What can hang from each mark:
fuvig: komo zegofer
zegofer: fuvig
vigepod: bugimo fuvig mova rugu
robopab: rugu
rugu: bugimo gotudib robopab
komo: gotudib sepos vigepod
bugimo: potim rugu sepos
mova: fuvig komo sepos vigepod
potim: robopab rugu sepos zegofer
gotudib: vigepod

Each row was made from one small tree. The marks that hang from a mark follow it in brackets, in alphabetical order. Every link used is in the known rows. Write each row's tree.
Known rows:
vigepod{mova{fuvig sepos} rugu{bugimo gotudib}}: [-4.139,-2.965,-1.877,1.494,0.580,-1.051,-1.967,-1.085,2.059,0.501,3.571,2.532,-0.193,-0.360,1.743,1.855,1.357,-1.298,-3.828,-2.891,-0.425,-3.069,-0.476,-4.404,1.056,1.824,-0.262,1.063,-1.832,-1.422,-3.725,-2.188,1.252,-2.307,0.365,2.221,-2.392,1.557,-0.547,0.427,-0.169,2.681,2.252,1.631,0.103,0.075]
fuvig{komo{gotudib vigepod}}: [0.445,-2.699,0.598,-0.795,1.887,0.297,0.076,-2.678,1.100,-2.106,-1.003,5.802,2.275,-3.328,3.896,-0.723,0.141,1.279,-1.760,-2.854,4.949,0.882,-0.354,1.070,0.407,3.187,-2.723,1.461,-5.751,-2.872,-1.298,-2.483,-0.316,1.421,0.251,4.745,-3.478,2.031,-1.125,2.139,-1.191,1.253,-1.842,-0.401,1.476,2.430]
mova{komo sepos vigepod{bugimo fuvig{zegofer} rugu}}: [0.106,-4.174,-3.072,4.308,1.584,-0.957,0.398,-1.597,0.988,-2.386,3.453,1.725,-1.201,-2.169,4.578,-2.067,-1.126,-2.702,-5.070,-2.457,0.288,-3.668,-1.753,-3.014,0.292,1.420,-3.220,2.178,-3.436,0.144,-1.196,-6.910,1.763,-1.687,0.738,2.403,-1.796,2.863,-0.426,3.014,-2.603,1.875,5.009,3.107,-1.853,2.030]
vigepod{fuvig mova rugu{robopab}}: [-2.285,-2.979,-2.365,3.422,0.993,-0.981,3.620,-0.452,1.606,-0.492,2.688,4.618,0.199,-1.847,2.872,1.095,0.974,-1.734,-1.170,-2.842,0.546,-2.504,-2.233,-5.944,2.617,1.402,-1.599,1.529,-1.396,-2.000,-2.291,-1.849,0.751,-0.495,1.174,3.347,-1.682,-0.435,-0.417,0.095,-0.927,3.376,-0.350,-0.940,-2.207,1.594]
bugimo{rugu{gotudib} sepos}: [0.939,-2.923,-0.283,0.516,1.537,0.306,-1.236,-0.051,3.577,1.487,2.943,3.721,4.954,0.317,0.510,5.162,2.443,0.530,-0.142,-0.119,-1.000,0.179,-2.482,1.387,0.489,2.580,0.739,-0.621,-6.902,-1.907,-0.626,-1.367,0.643,1.106,0.497,2.512,-2.231,0.878,-0.205,-0.759,-1.059,4.488,-4.234,1.409,6.394,1.004]
rugu{bugimo{sepos} robopab}: [-0.278,-3.101,-0.716,1.780,0.710,-0.854,-0.082,0.163,4.169,2.332,2.480,4.128,-1.397,-1.999,-1.526,3.637,1.971,-0.190,0.963,-0.348,0.525,0.673,-2.887,-0.404,1.794,6.034,0.243,-0.963,-3.167,-3.344,-2.851,2.626,0.742,0.247,0.541,3.276,-2.258,0.473,0.029,-0.857,1.329,4.006,-0.419,-2.938,2.414,1.675]
vigepod{fuvig{zegofer} mova{sepos} rugu{bugimo}}: [-1.232,-3.962,-2.747,2.200,0.736,-0.665,0.455,-0.478,1.831,0.196,2.005,2.748,-0.655,-1.357,2.119,1.248,0.099,-1.282,-4.883,-1.881,-0.814,-2.052,-0.867,-7.401,1.685,2.260,-3.725,1.055,-1.160,-1.043,-2.920,-1.627,0.728,-1.455,1.049,2.151,-2.454,0.809,-0.182,-0.053,-1.166,2.981,3.275,1.808,-1.404,1.563]
komo{gotudib sepos vigepod{fuvig mova rugu{robopab}}}: [-1.248,-3.278,-2.046,1.502,1.132,0.016,2.232,-2.618,-0.306,-1.610,-0.617,5.870,-2.112,-3.358,3.483,-1.547,0.060,-0.308,0.033,-4.562,4.020,-2.427,0.223,-2.849,2.753,1.059,-2.656,1.700,-0.832,-1.085,-1.146,-4.941,0.613,-0.820,0.248,5.942,-1.695,2.145,-0.597,2.393,-2.992,1.779,-0.813,-1.056,-2.635,1.592]
fuvig{komo{gotudib vigepod{rugu}}}: [0.690,-2.913,-0.311,-1.079,1.956,-0.094,0.378,-2.078,1.818,-0.864,-2.152,5.712,3.428,-3.021,4.007,-1.080,-0.336,0.699,-0.833,-3.713,5.122,0.337,-0.514,0.696,0.805,2.150,-3.092,1.920,-4.546,-1.738,-2.100,-4.361,0.643,1.431,0.111,3.794,-3.101,2.374,-0.649,2.470,-1.480,0.997,-1.305,-0.176,0.812,2.157]
rugu{bugimo gotudib{vigepod{mova{fuvig{komo}}}} robopab}: [-6.296,-3.170,-1.739,3.202,0.183,-0.475,-0.682,-3.149,1.740,-0.633,5.383,6.126,-2.708,-1.586,1.722,1.042,2.236,-0.419,-0.374,-3.912,0.083,-1.826,-1.667,-6.277,1.474,3.868,0.832,1.604,-4.071,-4.440,-2.456,0.362,0.234,-0.381,-0.821,4.219,-2.558,-0.401,-0.207,1.590,2.362,1.137,-1.379,1.275,3.594,0.934]
gotudib{vigepod{bugimo{potim rugu{robopab}} mova}}: [1.880,-4.454,-5.482,0.618,0.977,-0.105,0.902,-1.889,0.811,1.359,1.898,4.650,0.396,-0.131,0.874,3.189,0.275,0.331,0.941,-3.346,-1.511,-1.378,-2.766,-2.264,4.253,2.252,3.618,0.281,-0.205,-2.435,1.204,-0.496,1.681,-1.448,-0.008,3.816,-1.277,-0.080,-0.642,3.730,-0.610,1.610,-0.858,-2.693,2.306,0.618]
potim{rugu zegofer{fuvig}}: [0.563,-1.540,1.973,-0.205,2.037,-0.153,1.834,0.354,0.790,-2.981,2.557,2.694,3.749,-0.179,2.309,4.969,0.919,0.830,-2.831,-1.535,4.420,0.898,-3.532,1.160,0.072,3.858,-1.746,0.480,-1.634,-2.830,-4.566,-2.234,1.391,1.900,2.848,2.462,-3.222,0.490,-1.266,-0.996,-1.311,3.366,0.501,1.153,-1.007,1.674]
robopab{rugu{bugimo{sepos}}}: [-0.433,-3.370,-0.548,0.816,1.449,-0.751,-0.984,-0.504,3.015,2.038,1.323,4.184,1.580,-1.130,-2.310,4.404,2.557,1.683,0.302,-0.015,2.518,0.345,-2.202,-1.104,0.630,5.128,-0.531,-1.221,-4.736,-2.357,-2.331,1.800,0.281,-0.367,0.993,2.721,-2.264,0.483,-0.224,-2.231,1.122,3.046,0.020,-0.466,1.904,0.170]
zegofer{fuvig{komo{sepos}}}: [1.438,-3.457,2.288,0.773,1.451,0.813,-0.457,-1.590,0.880,-3.191,2.061,3.779,-2.683,-2.568,3.363,1.973,1.218,1.419,-3.969,-4.181,5.131,1.454,-1.436,-0.971,0.531,4.505,-2.414,2.038,-2.593,-1.646,-2.522,-2.728,0.324,2.216,2.031,3.757,-3.581,3.919,-0.772,0.173,-2.462,2.170,-1.922,-0.517,-0.801,2.630]
komo{gotudib sepos vigepod{bugimo{potim}}}: [4.600,-4.148,-2.772,-1.449,1.451,0.474,-1.362,-2.417,0.272,-0.779,-2.236,3.952,0.781,-1.821,2.908,0.448,0.356,2.071,-1.351,-3.603,4.754,0.178,-0.866,3.509,2.404,3.140,0.585,0.416,-1.680,-0.277,-0.779,-4.697,1.480,-0.333,0.969,4.799,-2.420,4.201,-1.310,3.187,-3.181,0.277,-2.131,-1.817,-0.606,1.845]
fuvig{komo{gotudib{vigepod{bugimo}} sepos}}: [3.049,-4.184,-1.541,-0.431,0.781,0.450,-1.912,-2.175,-1.015,-3.316,-1.708,5.127,-1.782,-1.813,2.867,-0.359,0.804,2.350,-1.466,-5.459,5.168,0.092,-0.454,-1.793,1.070,3.606,-0.167,2.267,-3.135,-1.089,-1.957,-4.238,0.084,1.079,0.539,4.447,-3.400,6.243,-0.425,3.769,-1.275,0.965,-0.382,-0.709,1.980,2.037]
zegofer{fuvig{komo{vigepod}}}: [-0.122,-2.757,1.488,1.048,1.934,0.498,1.682,-2.807,0.630,-2.776,1.679,4.495,0.486,-2.798,4.309,0.168,-0.235,1.061,-2.849,-3.457,4.646,1.238,-1.590,1.399,0.345,3.373,-3.787,2.179,-3.748,-2.755,-1.345,-1.523,1.001,2.398,1.344,4.249,-3.489,1.752,-1.207,1.041,-1.873,0.995,-1.700,0.689,-0.537,2.337]
gotudib{vigepod{mova{fuvig{zegofer} komo sepos}}}: [-3.376,-3.074,-3.581,4.839,1.105,-0.738,-1.193,-2.725,-1.198,-4.979,4.978,3.432,-1.747,0.358,3.273,-0.964,-0.275,-1.687,-7.615,-1.963,0.496,-3.909,-0.571,-5.869,0.114,3.758,0.787,2.523,-4.899,-3.290,0.341,-1.374,-0.834,-2.378,-0.358,4.741,-2.645,0.971,-1.373,3.615,-1.261,1.392,4.843,3.370,0.788,2.256]
potim{robopab sepos zegofer}: [0.803,-1.572,0.474,1.560,1.958,0.314,1.483,0.373,2.049,-0.218,2.774,3.938,5.485,-0.123,2.325,4.509,2.717,0.180,-2.722,0.088,2.304,0.677,-4.265,1.240,0.404,4.969,-1.116,0.454,-2.403,-4.637,-4.631,-0.217,1.246,0.585,2.660,2.972,-2.613,-0.024,-0.744,-1.356,-0.332,6.015,1.276,-2.150,-0.341,2.721]
potim{rugu{bugimo robopab} sepos}: [-1.303,-3.147,-0.901,-0.471,1.742,-0.723,-0.208,-0.593,4.985,2.684,3.124,5.043,0.349,-3.002,-1.975,5.255,2.154,-0.146,1.828,0.104,1.495,0.619,-3.407,-1.390,0.739,5.358,-2.288,-0.739,-2.945,-4.772,-2.080,2.525,0.559,-0.101,1.343,3.482,-2.670,-0.891,0.252,-1.557,1.534,4.441,1.526,-3.279,3.564,0.331]
fuvig{komo{sepos vigepod{bugimo mova}} zegofer}: [3.333,-5.871,-3.290,2.836,0.974,1.994,-1.568,-3.111,-2.175,-3.366,1.696,3.628,-1.691,-2.275,3.924,-2.071,-0.505,1.992,-3.851,-4.843,1.703,-0.190,-1.289,-4.578,2.270,3.113,-3.897,1.935,-2.728,0.447,0.406,-3.425,0.996,0.636,1.057,5.078,-2.251,3.508,-1.057,2.497,-4.703,0.863,2.265,0.372,-1.188,2.283]
gotudib{vigepod{bugimo{potim} fuvig}}: [1.878,-3.529,-5.003,2.228,1.116,-1.230,2.482,-1.351,0.927,-0.788,1.041,3.901,2.016,0.392,3.570,2.208,1.357,0.701,-1.704,-2.953,1.486,-1.066,-3.012,-1.452,2.003,2.133,1.489,1.477,-2.207,-1.910,-1.277,-2.033,1.546,0.081,1.573,3.449,-2.709,1.359,-0.447,1.582,0.480,0.703,-2.927,1.285,0.537,1.486]
mova{fuvig komo{gotudib vigepod{bugimo}} sepos}: [-0.745,-3.250,-2.082,1.886,1.957,-1.094,-1.835,-3.814,-0.275,-3.619,0.818,3.598,-1.795,-2.638,4.440,-1.929,-0.982,-1.569,-4.140,-3.165,3.722,-3.514,0.466,1.704,-0.037,2.910,-0.952,1.415,-3.274,-2.230,-1.190,-4.905,0.314,-2.231,-0.415,5.363,-2.913,4.492,-1.246,4.311,-1.291,0.113,3.732,-0.690,-1.503,1.427]
bugimo{potim{robopab{rugu{gotudib}}} sepos}: [1.083,-3.127,-0.408,0.615,1.700,0.906,-0.135,-1.158,4.010,3.712,3.715,4.713,6.308,-0.250,-0.477,6.695,4.267,0.840,2.382,0.659,0.872,0.403,-3.385,-0.123,0.819,4.153,4.409,-1.784,-6.021,-2.738,-2.788,-0.616,1.034,0.085,1.273,2.068,-1.077,-1.707,-0.100,-1.065,0.656,4.284,-3.686,-1.543,5.323,1.441]
zegofer{fuvig{komo{gotudib sepos vigepod{bugimo mova}}}}: [1.139,-4.516,0.978,0.570,1.233,1.900,-0.223,-4.599,-2.901,-4.113,-0.693,4.646,-3.944,-3.148,4.571,-1.961,-0.941,2.102,-2.621,-6.564,5.706,-0.328,0.739,-0.439,1.782,2.205,-4.632,2.225,-1.580,-0.259,-1.508,-4.510,0.477,0.423,0.976,5.426,-2.586,6.146,-1.190,3.088,-4.604,0.455,0.280,-1.978,-2.133,1.324]
vigepod{bugimo{rugu} fuvig}: [2.329,-3.890,-2.523,1.925,2.108,-0.888,0.895,-0.677,2.015,0.054,1.578,3.580,2.392,-1.478,2.691,3.676,0.894,-0.220,-1.489,-2.281,0.411,-1.459,-2.658,-2.129,1.767,1.497,-2.071,0.684,-2.101,-1.749,-0.981,-3.580,1.262,0.370,1.586,3.061,-2.554,1.755,-0.138,-0.133,-1.204,2.292,-2.247,0.426,-0.578,0.637]
zegofer{fuvig{komo{gotudib sepos}}}: [0.910,-3.039,3.812,-1.033,1.520,0.873,-0.869,-2.020,1.049,-3.353,-0.324,4.941,-2.257,-3.049,3.410,1.388,0.897,1.361,-3.362,-4.180,6.942,1.229,-0.015,-0.044,0.250,4.425,-2.616,1.838,-3.600,-1.897,-3.436,-4.002,-0.673,1.978,1.289,3.821,-3.637,5.051,-0.878,1.120,-2.674,1.899,-2.831,-1.425,0.236,2.878]
gotudib{vigepod{bugimo fuvig}}: [0.698,-3.079,-3.979,3.181,1.018,-1.266,2.227,-0.928,-0.510,-2.674,1.120,3.890,1.529,-0.078,3.154,0.953,1.001,0.543,-2.284,-3.129,2.061,-1.790,-2.671,-3.043,1.154,1.969,-0.475,2.307,-2.723,-2.101,-1.595,-2.000,1.189,0.630,1.615,3.647,-2.992,2.562,-0.525,1.375,-0.001,1.591,-0.747,2.527,-0.238,1.329]
fuvig{komo{sepos vigepod{rugu}} zegofer}: [3.444,-4.608,-2.369,1.050,1.644,0.908,-1.412,-1.395,1.233,-1.568,0.292,4.283,1.426,-2.604,3.583,-1.029,-0.163,1.253,-2.721,-3.832,3.640,0.884,-1.773,-2.065,1.298,3.614,-3.406,2.213,-3.273,-0.059,-0.672,-5.116,1.640,2.255,0.762,4.024,-2.828,2.349,-0.545,1.946,-3.616,0.721,-0.002,2.097,-0.071,3.297]
vigepod{bugimo fuvig{zegofer} mova{komo{sepos}} rugu}: [0.383,-5.247,-3.768,5.731,1.040,0.248,-0.829,-1.735,-0.832,-3.222,2.977,3.153,-1.577,-1.152,4.095,-0.789,0.277,-1.169,-5.565,-3.909,1.003,-3.752,-2.027,-7.446,1.973,1.679,-3.963,2.209,-2.095,0.580,-0.907,-6.554,0.835,-0.968,1.334,3.290,-1.601,3.490,-0.221,1.110,-4.257,1.815,1.954,2.472,-3.147,1.686]
rugu{bugimo{potim{zegofer} sepos} gotudib robopab}: [-0.574,-2.623,-0.542,0.257,0.111,-0.131,-0.024,0.394,5.094,2.792,3.458,3.575,2.380,0.273,0.647,5.720,3.567,0.148,0.907,0.089,-1.338,1.492,-4.251,3.166,2.043,5.554,2.917,-2.395,-2.555,-2.664,-5.186,0.397,2.057,0.451,0.542,1.891,-2.087,-0.926,-0.241,-1.178,2.274,3.781,-3.910,-0.881,4.554,2.583]

Which tree is each row?
[-1.912,-2.849,0.022,1.361,0.210,-0.312,-0.870,0.043,4.482,2.169,3.758,4.179,0.554,-1.458,-1.184,4.032,2.990,-0.346,1.328,0.001,-0.825,0.314,-2.995,-0.146,1.151,5.074,1.017,-1.096,-4.791,-2.977,-3.367,1.533,1.012,0.712,0.223,2.458,-2.170,0.480,-0.039,-0.973,1.426,4.414,-2.518,-0.529,5.591,1.689]	rugu{bugimo{sepos} gotudib robopab}
[0.490,-4.757,-1.174,3.826,1.090,1.161,0.093,-2.037,0.103,-3.313,3.493,4.441,-2.176,-2.169,4.501,0.323,1.405,0.742,-5.257,-3.501,1.537,-0.475,-1.137,-8.276,1.358,3.224,-4.213,1.937,-4.415,-1.007,-1.042,-3.053,-0.953,0.791,1.576,4.574,-2.824,1.483,-0.384,-0.360,-2.975,2.351,-1.030,1.509,-0.821,2.873]	vigepod{fuvig{komo{sepos} zegofer} mova}
[-0.640,-3.236,-2.250,1.136,1.406,0.667,-0.006,-1.863,0.669,0.690,2.707,5.499,6.323,0.068,-0.308,3.826,3.394,1.073,1.621,-1.078,1.845,-1.581,-3.536,-1.904,-0.041,2.820,1.393,0.984,-4.783,-3.493,-2.268,-0.824,1.737,0.102,1.391,2.419,-1.703,1.428,-0.348,0.838,0.654,3.968,0.756,0.628,4.894,0.629]	potim{robopab{rugu{gotudib{vigepod{bugimo}}}} sepos}
[0.926,-3.395,-2.669,1.936,1.191,-1.153,1.473,0.105,1.832,0.227,1.881,2.807,0.184,-2.285,1.340,-0.503,-0.335,-1.238,0.510,-3.200,1.610,-1.683,-3.323,-0.340,2.376,2.428,-0.030,1.612,-1.329,-0.688,-2.306,-3.978,2.986,-0.436,0.973,2.304,-1.119,1.833,-0.908,2.719,-1.933,2.588,2.711,-1.384,-1.919,1.404]	mova{vigepod{bugimo rugu{robopab}}}
[2.402,-4.959,-3.733,4.718,0.935,0.013,1.677,-1.627,0.990,-1.459,2.112,4.640,0.629,-0.210,3.572,0.394,0.875,0.530,-0.938,-2.941,0.335,-0.178,-2.681,-4.553,0.699,3.511,-2.305,1.676,-5.863,-0.987,-1.849,-1.726,0.401,2.169,0.624,3.646,-2.733,2.733,0.730,0.941,0.063,1.267,-0.849,1.686,3.861,2.767]	gotudib{vigepod{bugimo{sepos} fuvig{komo zegofer}}}
[-2.828,-2.696,0.433,-0.671,1.034,-0.436,-1.990,-0.647,2.916,0.651,2.386,4.386,4.418,-1.398,-1.170,4.343,3.262,1.293,-1.285,-0.149,2.130,-0.535,-2.403,-2.348,0.146,3.691,0.107,-0.437,-5.036,-2.703,-2.985,-0.423,0.775,0.108,0.993,1.488,-2.665,0.049,-1.068,-1.504,0.999,2.796,-2.125,3.467,2.786,0.463]	robopab{rugu{bugimo gotudib}}
[1.166,-2.212,-0.941,-0.854,0.965,-0.264,-1.248,-0.904,-0.560,-3.416,-1.582,4.897,0.577,-0.647,1.205,0.799,1.307,2.028,-2.787,-2.932,5.830,-0.285,-0.444,-0.389,0.677,3.890,1.407,2.010,-4.059,-2.416,-1.281,-2.693,-0.363,0.487,0.704,4.689,-3.344,4.139,-1.266,2.869,-1.685,2.263,-1.374,1.422,1.810,2.225]	komo{gotudib{vigepod} sepos}
[0.057,-2.271,-1.269,0.732,1.125,-0.705,0.647,-1.474,-0.377,-3.597,-1.027,5.427,-0.297,-1.059,2.841,0.721,1.653,1.372,-2.785,-3.186,5.578,-1.096,-0.240,-2.024,0.504,2.811,-0.200,2.212,-3.975,-2.471,-1.551,-3.719,-0.639,0.470,0.955,5.218,-3.451,3.681,-0.645,1.873,-1.046,1.854,-2.888,2.362,0.754,2.060]	komo{gotudib{vigepod{fuvig}} sepos}
[0.078,-3.440,-1.224,0.698,1.331,-0.018,-0.468,-0.943,2.625,0.764,4.099,3.420,1.655,-2.216,0.909,2.147,0.848,-0.841,1.361,-1.979,-1.049,-1.525,-3.186,0.849,1.842,1.827,1.133,0.350,-3.775,-1.673,-0.433,-4.122,2.503,-0.235,0.209,2.452,-1.152,0.890,-0.961,2.601,-1.813,3.210,-1.196,0.685,3.040,0.857]	mova{vigepod{bugimo{rugu{gotudib robopab}}}}
[-3.347,-3.468,-4.196,3.725,0.373,-1.149,2.303,-0.799,1.735,0.292,2.377,5.397,-0.169,-1.072,0.809,0.614,0.322,-1.231,-1.070,-2.372,-0.135,-2.368,-2.465,-8.443,2.771,3.112,-1.682,1.812,-1.296,-2.955,-2.176,-0.603,1.182,-0.278,-0.003,2.942,-1.812,-0.980,0.030,1.268,0.177,1.749,0.609,2.688,0.504,1.865]	gotudib{vigepod{fuvig{zegofer} mova rugu{bugimo robopab}}}
[-1.330,-2.370,-0.895,0.406,0.616,-0.578,0.496,0.963,3.677,0.200,2.610,4.057,4.350,-1.299,1.372,2.436,1.900,-1.464,-0.079,-1.489,0.558,-1.072,-3.227,-1.595,1.381,2.529,1.517,0.986,-3.352,-1.893,-3.406,-2.691,1.855,1.337,0.654,1.430,-2.111,0.575,-0.868,0.903,-0.390,3.790,-2.257,1.098,2.696,2.629]	vigepod{rugu{gotudib robopab}}
[-2.333,-2.863,-3.219,3.055,1.845,-1.732,-0.051,-2.472,2.045,-1.571,3.349,3.844,-2.382,-3.184,3.618,-1.251,-0.634,-3.200,-2.119,-2.868,1.945,-3.393,-1.108,0.163,0.902,3.260,0.235,1.614,-1.326,-2.825,-0.736,-3.714,1.584,-1.720,-0.661,5.070,-2.332,0.950,-0.711,3.687,-0.166,0.934,3.925,-0.822,-1.811,2.071]	mova{fuvig komo{vigepod{rugu{robopab}}} sepos}
[2.309,-2.624,2.428,1.599,2.029,1.896,0.942,-2.633,-1.093,-3.075,2.288,4.129,-0.720,-2.853,4.899,1.790,0.925,1.854,-2.283,-4.394,5.874,1.927,-2.570,2.003,1.019,5.007,-2.566,1.577,0.367,-3.071,-4.110,-4.273,2.313,2.441,2.351,4.995,-3.037,2.202,-0.732,1.180,-2.495,2.544,0.101,-1.103,-3.160,3.181]	potim{robopab zegofer{fuvig{komo{sepos vigepod}}}}
[-0.185,-2.517,-0.897,1.383,1.957,-0.324,1.839,-1.714,1.429,-2.513,-0.331,5.348,4.622,-2.132,3.938,-0.475,-0.100,-0.211,-3.385,-0.613,3.816,-0.850,-0.899,-1.190,0.342,2.882,-3.650,1.422,-6.016,-2.615,-1.417,-3.600,-0.213,1.296,0.553,4.338,-2.927,0.601,-1.327,1.186,-2.367,1.060,-2.762,3.430,0.344,3.360]	komo{gotudib vigepod{fuvig{zegofer}}}
[-0.044,-2.579,-0.821,-1.608,1.462,0.313,0.731,-0.027,5.606,2.354,3.417,4.690,6.251,0.334,2.301,6.516,3.176,-0.478,0.233,0.296,-1.791,0.831,-4.408,4.355,1.638,3.376,1.630,-1.436,-2.823,-3.489,-2.387,-1.488,1.843,0.416,0.644,2.172,-2.126,-1.541,-0.641,-0.538,0.516,4.210,-5.011,-0.863,5.495,2.668]	bugimo{potim{sepos zegofer} rugu{gotudib robopab}}
[-0.708,-2.111,-3.453,2.510,1.345,-1.781,2.950,-0.131,1.030,-1.485,0.515,4.561,3.430,0.070,3.056,1.119,1.036,-0.017,-2.005,-2.878,2.911,-1.690,-2.416,-3.093,0.932,1.395,-0.569,2.777,-3.083,-2.274,-1.798,-2.796,1.291,0.927,1.270,3.144,-2.972,1.059,-0.245,0.983,0.047,1.891,-1.627,3.650,-0.029,1.507]	gotudib{vigepod{fuvig rugu}}
[-1.075,-2.492,0.237,0.175,0.638,0.007,-0.535,0.546,3.937,1.705,4.234,3.717,2.370,-0.714,-0.933,6.228,3.200,0.294,2.798,0.034,-0.398,1.000,-4.181,0.518,0.743,5.105,0.559,-2.270,-3.260,-3.033,-5.110,0.198,1.656,1.082,0.908,2.411,-2.304,-0.907,0.316,-1.691,2.174,4.907,-0.285,-0.216,5.466,1.091]	potim{rugu{bugimo{sepos} gotudib robopab} zegofer}
[0.322,-3.066,-2.077,0.357,0.733,0.346,-0.520,-0.794,1.526,-0.748,1.657,4.273,1.653,-2.317,2.019,0.353,1.352,0.082,0.557,-3.165,2.354,-0.794,-2.255,0.598,1.806,2.338,0.615,1.337,-1.913,-0.757,-1.290,-4.559,2.734,1.194,0.440,3.936,-2.031,1.870,-0.941,2.282,-2.347,2.401,-1.866,1.720,1.359,2.330]	komo{sepos vigepod{rugu{gotudib robopab}}}
[-0.295,-3.944,-3.752,4.189,0.878,-0.382,-0.048,-1.895,-0.710,-1.983,0.911,4.517,1.298,1.823,1.562,-0.452,-0.140,-0.079,-2.311,-2.582,1.737,-2.786,-0.836,-3.805,1.276,3.716,0.295,1.522,-5.913,-1.414,-2.055,-1.780,-0.494,-0.850,-0.487,4.187,-1.503,3.313,-0.685,2.569,-2.147,0.817,1.439,0.374,2.300,1.712]	komo{gotudib{vigepod{bugimo{sepos} mova{fuvig{zegofer}}}}}
[-1.996,-3.117,0.230,0.425,0.898,-0.172,-1.741,-0.637,3.448,2.048,2.590,4.199,3.543,-0.555,-1.943,4.818,3.620,1.498,0.659,0.298,1.160,-0.067,-2.362,-0.898,-0.011,4.205,0.315,-1.381,-6.449,-2.012,-2.908,0.762,0.584,0.146,0.641,1.894,-2.160,0.530,-0.282,-2.312,1.225,3.463,-2.135,2.074,4.855,0.208]	robopab{rugu{bugimo{sepos} gotudib}}
[0.805,-3.903,2.072,-1.549,1.463,0.591,-0.972,-2.025,2.257,-0.246,1.225,4.169,-1.743,-1.901,2.011,4.947,2.598,2.886,-2.185,-3.617,5.554,2.386,-2.373,0.772,1.440,5.872,-1.127,-0.724,0.617,-1.655,-4.815,-2.704,1.493,0.767,1.889,2.574,-3.203,1.572,-0.537,-1.406,0.318,0.327,-2.521,-0.547,-1.759,1.764]	robopab{rugu{bugimo{potim{zegofer{fuvig{komo{sepos}}}}}}}
[0.549,-4.420,-3.341,-0.065,0.715,1.103,-0.612,-2.663,-0.384,-0.418,3.129,3.157,-0.321,-2.293,2.181,0.942,-0.300,-0.586,0.350,-3.178,-3.159,-2.334,-0.906,-0.923,2.698,0.438,0.373,0.058,-0.670,-0.965,0.836,-2.130,2.230,-1.573,-0.296,4.190,-1.511,1.771,-1.096,4.063,-2.092,3.185,2.387,-1.127,2.680,0.587]	komo{vigepod{bugimo{rugu{gotudib robopab}} mova{sepos}}}
